Here is a tiny trained network, its code and every weight. The questions are about switching its units off for an input and a class, where a switched-off unit gives its printed mean instead of its output.

import numpy as np


def w(rows, s, z=0):
    codes = np.array(rows[::2]) - 128.0
    scale = np.full(codes.shape[1], s)
    scale[-1] = z or s
    return codes * scale


def f(y):
    return y / 2 * (1 + np.tanh(0.7978845608 * (y + 0.044715 * y**3)))


def log_softmax(a):
    a = a - a.max(-1, keepdims=True)
    return a - np.log(np.exp(a).sum(-1, keepdims=True))


def net(x, mask):
    res = np.array(x, float).reshape(1, 8) / 4 @ E
    y = f(res @ A[0][:, :-1].T + A[0][:, -1])
    res = res + np.where(mask, y, B[0][:, -1]) @ B[0][:, :-1]
    return log_softmax(res[-1] @ U[:, :-1].T + U[:, -1])


A, B = {}, {}
E = w([
[112,219,183,138,26,205,97,118],'x0',
[137,139,139,121,139,123,123,143],'x1',
[116,114,108,129,110,135,141,104],'x2',
[124,130,120,129,124,127,132,121],'x3',
[39,160,169,88,214,189,165,42],'x4',
[157,147,25,184,162,248,133,197],'x5',
[120,121,121,134,120,132,128,118],'x6',
[121,123,118,132,120,130,132,116],'x7',
],0.012)
A[0] = w([
[123,198,171,129,48,182,106,121,153],'neuron 0',
[150,111,102,220,110,155,97,200,102],'neuron 1',
[83,151,205,82,181,108,145,28,129],'neuron 2',
[137,128,144,138,92,57,129,118,174],'neuron 3',
[129,83,84,120,197,78,130,127,246],'neuron 4',
[149,187,120,111,52,175,137,144,147],'neuron 5',
[165,92,171,144,35,26,115,142,197],'neuron 6',
[137,84,196,116,164,134,160,109,111],'neuron 7',
[210,105,48,147,87,168,148,192,131],'neuron 8',
[105,116,126,139,158,118,97,139,156],'neuron 9',
[143,140,130,110,95,77,108,114,143],'neuron 10',
[104,156,114,129,240,252,135,98,55],'neuron 11',
],0.018,0.011)
B[0] = w([
[105,185,200,125,129,179,134,171,211],'neuron 0',
[121,111,87,88,126,142,73,126,208],'neuron 1',
[100,126,165,137,128,117,58,55,235],'neuron 2',
[124,119,116,133,118,134,187,101,195],'neuron 3',
[164,89,105,195,146,68,118,101,233],'neuron 4',
[125,133,98,71,117,157,103,126,192],'neuron 5',
[150,139,113,96,128,148,228,155,254],'neuron 6',
[117,121,98,112,107,136,107,75,167],'neuron 7',
[126,126,134,192,141,128,75,182,238],'neuron 8',
[124,124,109,127,122,101,132,117,146],'neuron 9',
[156,146,149,105,138,98,156,127,175],'neuron 10',
[163,135,123,96,117,117,254,139,216],'neuron 11',
],0.032,0.028)
U = w([
[193,73,91,165,149,102,203,95,213],'0',
[106,171,176,72,87,190,187,150,254],'1',
[111,81,161,181,143,103,72,18,85],'2',
[30,165,254,126,104,172,73,72,32],'3',
[113,61,93,203,177,95,52,200,37],'4',
[102,156,126,105,112,216,20,178,56],'5',
],0.0085,0.0054)

Each question gives the input, the list of numbers given to net, and the class t.
The units are the neurons (one row each of A and B). Each row of codes is followed by its name. A weight is (code - 128) times the scale printed after its matrix; where a second scale follows, it is the last column's (A, B and U).
mask holds one flag per neuron, in row order. A switched-off neuron (its flag False) gives its mean, the last column of its row in B, instead of its output. The means were averaged over made-up inputs and are rounded, as every weight is.
A unit's drop is (log p(t) with every unit on - log p(t) with that unit switched off) / (log p(t) with every unit on - log p(t) with every unit switched off).
The circuit of an input: a set's keep is (log p(t) with only the set's units on - log p(t) with every unit switched off) / (log p(t) with every unit on - log p(t) with every unit switched off). Starting from all 12 units, units are removed one at a time, each time the one whose removal leaves the highest keep (on an exact tie, the one counted first), for as long as the keep stays at least 0.8.
circuit, biggest first: the units of the circuit, biggest drop first
unit that matters most: the unit with the biggest drop
k most important neurons: the k neurons with the biggest drops, biggest first
drop of u: that unit's drop, to one decimal
input [3,-5,1,3,-1,0,-1,-8], class 1: unit that matters most : neuron 2
input [-3,-1,-3,-6,0,1,-2,3], class 4: circuit, biggest first : [neuron 6; neuron 11; neuron 2]
input [-3,1,-5,-7,5,-1,1,-2], class 2: 2 most important neurons : [neuron 2; neuron 6]
input [-2,6,-4,7,0,3,-7,7], class 4: 2 most important neurons : [neuron 6; neuron 3]
input [2,6,-1,6,1,7,-8,-3], class 1: 3 most important neurons : [neuron 11; neuron 4; neuron 2]
input [4,-1,6,-5,-6,1,3,-4], class 5: 2 most important neurons : [neuron 11; neuron 8]
input [2,-6,-2,7,2,8,-2,4], class 1: 2 most important neurons : [neuron 11; neuron 4]
input [6,5,4,-2,1,-1,0,3], class 3: 2 most important neurons : [neuron 6; neuron 11]
input [0,-6,5,8,-6,5,5,8], class 4: 2 most important neurons : [neuron 8; neuron 0]
input [5,4,-6,6,-2,0,7,-1], class 1: 2 most important neurons : [neuron 2; neuron 8]
input [2,-8,5,-4,5,8,-4,8], class 1: 2 most important neurons : [neuron 11; neuron 4]
input [1,8,5,4,7,1,3,6], class 1: 3 most important neurons : [neuron 11; neuron 4; neuron 8]
input [0,8,-6,3,-7,2,-4,-7], class 4: 2 most important neurons : [neuron 8; neuron 0]
input [-8,-5,-4,0,-1,8,-4,4], class 4: circuit, biggest first : [neuron 8]
input [7,-8,-5,-5,-7,-1,6,5], class 1: drop of neuron 6 : 2.7
input [5,3,-2,-4,7,-2,1,4], class 3: drop of neuron 6 : 0.0
input [1,-8,8,-6,4,-4,4,5], class 3: drop of neuron 4 : 0.8
